Below are the code and all the weights of a small trained network. Each question names an input and a class and asks about switching units off, where a switched-off unit gives its printed mean instead of its output.

import numpy as np


def w(rows, s, z=0):
    codes = np.array(rows[::2]) - 128.0
    scale = np.full(codes.shape[1], s)
    scale[-1] = z or s
    return codes * scale


def f(y):
    return y / 2 * (1 + np.tanh(0.7978845608 * (y + 0.044715 * y**3)))


def log_softmax(a):
    a = a - a.max(-1, keepdims=True)
    return a - np.log(np.exp(a).sum(-1, keepdims=True))


def net(x, mask):
    res = np.array(x, float).reshape(1, 6) / 4 @ E
    y = f(res @ A[0][:, :-1].T + A[0][:, -1])
    res = res + np.where(mask, y, B[0][:, -1]) @ B[0][:, :-1]
    return log_softmax(res[-1] @ U[:, :-1].T + U[:, -1])


A, B = {}, {}
E = w([
[37,148,105,147,220,156],'x0',
[125,112,213,227,186,186],'x1',
[174,52,165,162,107,35],'x2',
[214,144,133,198,29,168],'x3',
[14,141,3,164,145,66],'x4',
[79,36,170,139,69,215],'x5',
],0.0079)
A[0] = w([
[111,119,89,113,91,209,137],'neuron 0',
[222,166,181,108,240,67,241],'neuron 1',
[131,191,173,187,41,193,82],'neuron 2',
[87,20,120,14,66,100,57],'neuron 3',
[191,129,218,24,115,2,251],'neuron 4',
[104,67,166,191,214,126,251],'neuron 5',
[170,224,201,69,142,98,61],'neuron 6',
[48,104,214,20,37,65,160],'neuron 7',
],0.0077,0.0035)
B[0] = w([
[107,247,185,124,126,178,161],'neuron 0',
[177,42,132,135,99,160,230],'neuron 1',
[124,138,183,116,114,151,187],'neuron 2',
[88,90,97,178,123,124,192],'neuron 3',
[155,74,82,151,153,136,255],'neuron 4',
[65,142,85,119,138,100,221],'neuron 5',
[206,84,134,147,158,135,167],'neuron 6',
[42,67,45,120,100,122,197],'neuron 7',
],0.013,0.0085)
U = w([
[143,126,164,148,172,43,28],'0',
[90,62,112,122,159,110,189],'1',
[162,111,177,183,107,175,1],'2',
[254,33,118,132,171,99,214],'3',
[162,83,215,135,139,213,27],'4',
[147,170,124,18,77,101,189],'5',
[146,145,152,91,241,120,49],'6',
],0.009,0.0028)

Each question gives the input, the list of numbers given to net, and the class t.
The units are the neurons (one row each of A and B). Each row of codes is followed by its name. A weight is (code - 128) times the scale printed after its matrix; where a second scale follows, it is the last column's (A, B and U).
mask holds one flag per neuron, in row order. A switched-off neuron (its flag False) gives its mean, the last column of its row in B, instead of its output. The means were averaged over made-up inputs and are rounded, as every weight is.
A unit's drop is (log p(t) with every unit on - log p(t) with that unit switched off) / (log p(t) with every unit on - log p(t) with every unit switched off).
The circuit of an input: a set's keep is (log p(t) with only the set's units on - log p(t) with every unit switched off) / (log p(t) with every unit on - log p(t) with every unit switched off). Starting from all 8 units, units are removed one at a time, each time the one whose removal leaves the highest keep (on an exact tie, the one counted first), for as long as the keep stays at least 0.8.
units of the circuit, in order: the units of the circuit, biggest drop first
unit that matters most: the unit with the biggest drop
k most important neurons: the k neurons with the biggest drops, biggest first
drop when u is switched off: that unit's drop, to one decimal
input [5,-6,-3,2,-6,7], class 5: unit that matters most => neuron 1
input [3,-5,-3,4,-4,1], class 5: units of the circuit, in order => (neuron 1; neuron 4)
input [2,0,-6,-3,3,-1], class 6: 3 most important neurons => (neuron 7; neuron 1; neuron 3)
input [-8,0,7,-5,-2,6], class 1: 2 most important neurons => (neuron 7; neuron 3)
input [0,2,-6,-1,7,-4], class 6: units of the circuit, in order => (neuron 7; neuron 1)
input [-6,3,1,-2,-3,5], class 1: units of the circuit, in order => (neuron 7; neuron 1)
input [8,-6,-1,4,-3,1], class 6: 2 most important neurons => (neuron 1; neuron 7)
input [8,2,-7,2,6,-2], class 6: units of the circuit, in order => (neuron 7; neuron 1; neuron 0)
input [-2,4,1,6,6,0], class 0: 3 most important neurons => (neuron 1; neuron 4; neuron 7)
input [8,-1,-7,7,6,2], class 6: units of the circuit, in order => (neuron 1; neuron 0)
input [-8,-1,-4,5,-3,0], class 4: 2 most important neurons => (neuron 2; neuron 0)
input [8,5,-1,-7,-6,-7], class 3: 2 most important neurons => (neuron 1; neuron 6)
input [7,-2,-3,-2,8,-3], class 6: 3 most important neurons => (neuron 7; neuron 1; neuron 3)
input [-3,-2,-5,3,7,-2], class 5: unit that matters most => neuron 4
input [-3,-4,-8,-6,-7,-3], class 3: drop when neuron 0 is switched off => 0.0
input [4,2,-7,1,3,-1], class 6: drop when neuron 7 is switched off => 0.2
input [6,1,-5,-2,-5,-8], class 3: drop when neuron 1 is switched off => 0.2
input [-2,-2,-3,-4,6,-8], class 3: drop when neuron 1 is switched off => 0.2
